Here is a tiny trained network, its code and every weight. The questions are about switching its units off for an input and a target symbol, where a switched-off unit gives its printed mean instead of its output.

import numpy as np


def w(rows, s, z=0):
    codes = np.array(rows[::2]) - 128.0
    scale = np.full(codes.shape[1], s)
    scale[-1] = z or s
    return codes * scale


def norm(h):
    return h / np.sqrt((h * h).mean(-1, keepdims=True) + 1e-5)


def f(y):
    return y / 2 * (1 + np.tanh(0.7978845608 * (y + 0.044715 * y**3)))


def softmax(a):
    e = np.exp(a - a.max(-1, keepdims=True))
    return e / e.sum(-1, keepdims=True)


def log_softmax(a):
    a = a - a.max(-1, keepdims=True)
    return a - np.log(np.exp(a).sum(-1, keepdims=True))


def net(x, mask):
    ids = ['ΓΞΦαζσ'.index(c) for c in x.split()]
    T = len(ids)
    res = E[ids] + P[:T]
    r = norm(res)
    for j in range(2):
        rows = slice(2 * j, 2 * j + 2)
        q, k, v = (r @ M[0][rows].T for M in (Q, K, V))
        z = softmax(np.where(np.tri(T) > 0, q @ k.T / 2**0.5, -1e9)) @ v
        o = O[0][rows]
        res = res + np.where(mask[j], z, o[:, -1]) @ o[:, :-1]
    y = f(norm(res) @ A[0][:, :-1].T + A[0][:, -1])
    res = res + np.where(mask[2:18], y, B[0][:, -1]) @ B[0][:, :-1]
    return log_softmax(norm(res)[-1] @ U[:, :-1].T + U[:, -1])


Q, K, V, O, A, B = {}, {}, {}, {}, {}, {}
E = w([
[149,4,78,217],'Γ',
[2,179,125,85],'Ξ',
[100,157,81,184],'Φ',
[180,32,179,206],'α',
[67,227,107,158],'ζ',
[208,160,217,249],'σ',
],0.0082)
P = w([
[110,124,183,116],'0',
[109,151,46,141],'1',
[39,57,106,231],'2',
[225,137,60,66],'3',
[51,116,128,250],'4',
[204,206,75,188],'5',
],0.011)
Q[0] = w([
[96,105,157,82],'H1',
[222,133,91,28],'H1',
[98,67,126,106],'H2',
[237,149,77,9],'H2',
],0.015)
K[0] = w([
[80,130,157,186],'H1',
[148,160,31,135],'H1',
[61,157,156,167],'H2',
[119,159,7,207],'H2',
],0.018)
V[0] = w([
[50,101,162,8],'H1',
[205,119,206,72],'H1',
[180,78,130,154],'H2',
[151,252,176,180],'H2',
],0.019)
O[0] = w([
[116,128,8,137,179],'H1',
[202,120,85,83,90],'H1',
[93,73,144,67,62],'H2',
[127,202,178,78,253],'H2',
],0.017,0.0055)
A[0] = w([
[102,125,82,83,93],'N1',
[140,103,211,96,162],'N2',
[192,126,193,91,129],'N3',
[87,90,113,175,117],'N4',
[212,55,88,30,9],'N5',
[69,196,178,193,93],'N6',
[149,147,62,216,71],'N7',
[101,166,149,50,64],'N8',
[147,156,154,88,78],'N9',
[115,116,90,65,111],'N10',
[185,207,123,94,252],'N11',
[76,128,70,146,130],'N12',
[124,174,116,75,121],'N13',
[89,157,147,9,88],'N14',
[164,140,145,183,119],'N15',
[13,157,134,96,118],'N16',
],0.014,0.0031)
B[0] = w([
[91,149,140,101,138],'N1',
[123,139,104,177,239],'N2',
[99,134,43,70,217],'N3',
[204,118,146,183,175],'N4',
[45,169,61,18,158],'N5',
[32,161,144,52,213],'N6',
[168,137,35,189,255],'N7',
[201,138,141,158,170],'N8',
[150,155,108,144,159],'N9',
[81,143,147,89,132],'N10',
[125,32,80,232,225],'N11',
[166,143,106,131,214],'N12',
[143,85,159,171,153],'N13',
[250,123,145,125,191],'N14',
[97,166,71,118,148],'N15',
[173,120,203,90,170],'N16',
],0.016,0.0072)
U = w([
[56,2,166,207,161],'Γ',
[97,179,6,227,161],'Ξ',
[20,197,196,146,118],'Φ',
[70,88,69,5,172],'α',
[32,227,176,178,3],'ζ',
[231,165,179,107,162],'σ',
],0.0082,0.0013)

Each question gives the input, a string of symbols that net reads in full, and the target symbol t.
The units are the heads (2 rows each of Q, K, V and O) and the neurons (one row each of A and B). Each row of codes is followed by its name. A weight is (code - 128) times the scale printed after its matrix; where a second scale follows, it is the last column's (O, A, B and U).
mask holds one flag per unit, heads first, then neurons. A switched-off unit (its flag False) gives its mean, the last column of its rows in O or B, instead of its output. The means were averaged over made-up inputs and are rounded, as every weight is.
A unit's drop is (log p(t) with every unit on - log p(t) with that unit switched off) / (log p(t) with every unit on - log p(t) with every unit switched off).
The circuit of an input: a set's keep is (log p(t) with only the set's units on - log p(t) with every unit switched off) / (log p(t) with every unit on - log p(t) with every unit switched off). Starting from the 12 units with the biggest drops (on a tie, the unit counted first), units are removed one at a time, each time the one whose removal leaves the highest keep (on an exact tie, the one counted first), for as long as the keep stays at least 0.8.
circuit, biggest first: the units of the circuit, biggest drop first
top k neurons: the k neurons with the biggest drops, biggest first
which heads matter: for each layer, one digit per head in row order, 1 if its drop is at least 0.15 and else 0, layers parted by /
drop of u: that unit's drop, to one decimal
input σ Ξ Ξ Γ Γ, target σ: which heads matter => 01
input Ξ σ σ Φ Γ α, target ζ: which heads matter => 10
input σ α Ξ Γ, target α: circuit, biggest first => (H2 N5)
input Γ Ξ α, target Γ: which heads matter => 01
input Φ σ σ Ξ ζ, target Φ: which heads matter => 10
input α Ξ Ξ σ ζ, target α: which heads matter => 11
input Γ σ Ξ, target Γ: which heads matter => 01
input σ Ξ σ Γ α α, target Γ: which heads matter => 11
input Ξ Φ Ξ Ξ, target Φ: circuit, biggest first => (H1)
input α σ Ξ α Γ, target α: circuit, biggest first => (H1 H2 N5)
input ζ σ Γ, target ζ: circuit, biggest first => (H2 N6)
input Ξ Γ Ξ σ, target Γ: circuit, biggest first => (H2 H1)
input Γ σ ζ σ α Ξ, target σ: circuit, biggest first => (H2 N14)
input σ α Ξ Φ, target α: circuit, biggest first => (H2 N11 N7)
input Ξ Γ Ξ Φ Γ σ, target Φ: top neuron => (N7)
input α Ξ Ξ ζ Ξ Ξ, target ζ: top 2 neurons => (N6 N11)
input α Ξ σ, target α: drop of H2 => 0.4
input Γ Ξ σ Φ Ξ α, target Φ: drop of N11 => 0.2
input Φ Φ σ Γ σ ζ, target Γ: drop of H1 => 0.3
input ζ Ξ α Φ Ξ, target ζ: drop of H1 => -0.1
